Below is a small trained network, with its code and all its weights. Each question gives an input and a class and asks what happens when units are switched off, that is, made to give their printed mean instead of their output.

import numpy as np


def w(rows, s, z=0):
    codes = np.array(rows[::2]) - 128.0
    scale = np.full(codes.shape[1], s)
    scale[-1] = z or s
    return codes * scale


def f(y):
    return np.maximum(y, 0)


def log_softmax(a):
    a = a - a.max(-1, keepdims=True)
    return a - np.log(np.exp(a).sum(-1, keepdims=True))


def net(x, mask):
    res = np.array(x, float).reshape(1, 5) / 4 @ E
    y = f(res @ A[0][:, :-1].T + A[0][:, -1])
    res = res + np.where(mask, y, B[0][:, -1]) @ B[0][:, :-1]
    return log_softmax(res[-1] @ U[:, :-1].T + U[:, -1])


A, B = {}, {}
E = w([
[73,105,166,132,103,109,97,84,116,177,135,143],'x0',
[123,125,50,172,215,113,81,5,122,126,189,126],'x1',
[134,57,188,186,93,120,53,154,125,42,97,59],'x2',
[180,184,108,120,118,114,119,137,169,78,80,83],'x3',
[68,81,55,122,120,109,43,182,103,84,158,146],'x4',
],0.012)
A[0] = w([
[78,71,129,63,98,143,136,97,197,109,148,66,13],'n1',
[59,97,118,81,108,140,154,126,131,174,114,174,207],'n2',
[152,111,125,112,149,168,190,114,145,116,176,114,49],'n3',
[90,100,74,86,161,138,148,87,187,152,166,174,2],'n4',
[128,91,160,52,100,86,129,97,154,181,113,118,52],'n5',
[103,67,117,131,83,116,67,156,118,131,142,155,16],'n6',
[120,78,209,115,77,169,136,226,98,110,64,122,209],'n7',
[75,70,61,113,233,106,128,89,140,173,187,172,103],'n8',
[102,153,146,185,140,135,64,223,95,84,114,104,115],'n9',
[3,62,133,168,87,77,92,154,98,125,133,140,202],'n10',
[98,146,135,130,118,110,104,182,25,173,133,167,39],'n11',
[106,79,187,154,62,156,190,168,56,111,147,124,102],'n12',
],0.011,0.0071)
B[0] = w([
[78,86,95,198,195,64,57,164,114,88,139,159,133],'n1',
[108,87,113,112,171,80,116,173,48,210,178,220,187],'n2',
[92,127,94,196,155,93,81,148,93,124,149,136,145],'n3',
[74,116,85,134,218,70,94,189,67,153,199,193,167],'n4',
[63,64,155,141,167,79,83,223,61,209,189,193,148],'n5',
[93,145,132,204,159,45,72,121,82,48,85,110,166],'n6',
[99,108,45,177,207,99,89,171,63,82,149,161,249],'n7',
[133,5,50,96,174,134,51,222,63,140,200,192,213],'n8',
[75,77,83,76,145,42,147,176,90,172,171,145,194],'n9',
[68,58,68,194,216,49,116,98,105,78,114,109,220],'n10',
[97,78,130,71,190,39,168,155,135,147,187,196,155],'n11',
[76,77,81,129,163,69,101,204,100,82,169,152,187],'n12',
],0.011,0.021)
U = w([
[24,158,86,190,154,26,140,109,183,27,86,38,8],'0',
[77,95,77,34,98,103,92,233,74,64,197,124,253],'1',
[41,253,160,100,129,156,128,205,79,216,165,194,18],'2',
],0.0073,0.0063)

Each question gives the input, the list of numbers given to net, and the class t.
The units are the neurons (one row each of A and B). Each row of codes is followed by its name. A weight is (code - 128) times the scale printed after its matrix; where a second scale follows, it is the last column's (A, B and U).
mask holds one flag per neuron, in row order. A switched-off neuron (its flag False) gives its mean, the last column of its row in B, instead of its output. The means were averaged over made-up inputs and are rounded, as every weight is.
A unit's drop is (log p(t) with every unit on - log p(t) with that unit switched off) / (log p(t) with every unit on - log p(t) with every unit switched off).
The circuit of an input: a set's keep is (log p(t) with only the set's units on - log p(t) with every unit switched off) / (log p(t) with every unit on - log p(t) with every unit switched off). Starting from all 12 units, units are removed one at a time, each time the one whose removal leaves the highest keep (on an exact tie, the one counted first), for as long as the keep stays at least 0.8.
units of the circuit, in order: the units of the circuit, biggest drop first
unit that matters most: the unit with the biggest drop
top k neurons: the k neurons with the biggest drops, biggest first
drop when u is switched off: that unit's drop, to one decimal
input [1,-1,2,2,2], class 0: unit that matters most -> n8
input [-8,-1,-3,1,0], class 2: units of the circuit, in order -> [n10, n8, n7, n12]
input [-7,-3,-4,5,-3], class 2: top 2 neurons -> [n10, n8]
input [3,3,8,7,-3], class 0: top 2 neurons -> [n8, n2]
input [-7,-1,-5,6,-3], class 0: top 2 neurons -> [n8, n2]
input [3,1,6,-5,8], class 0: top 2 neurons -> [n10, n6]
input [2,7,2,6,-4], class 0: top 3 neurons -> [n8, n2, n9]
input [0,-5,-8,3,2], class 2: drop when n8 is switched off -> 0.2
input [2,5,4,7,-1], class 0: drop when n8 is switched off -> 0.6
input [8,3,8,-8,5], class 0: drop when n10 is switched off -> 1.2
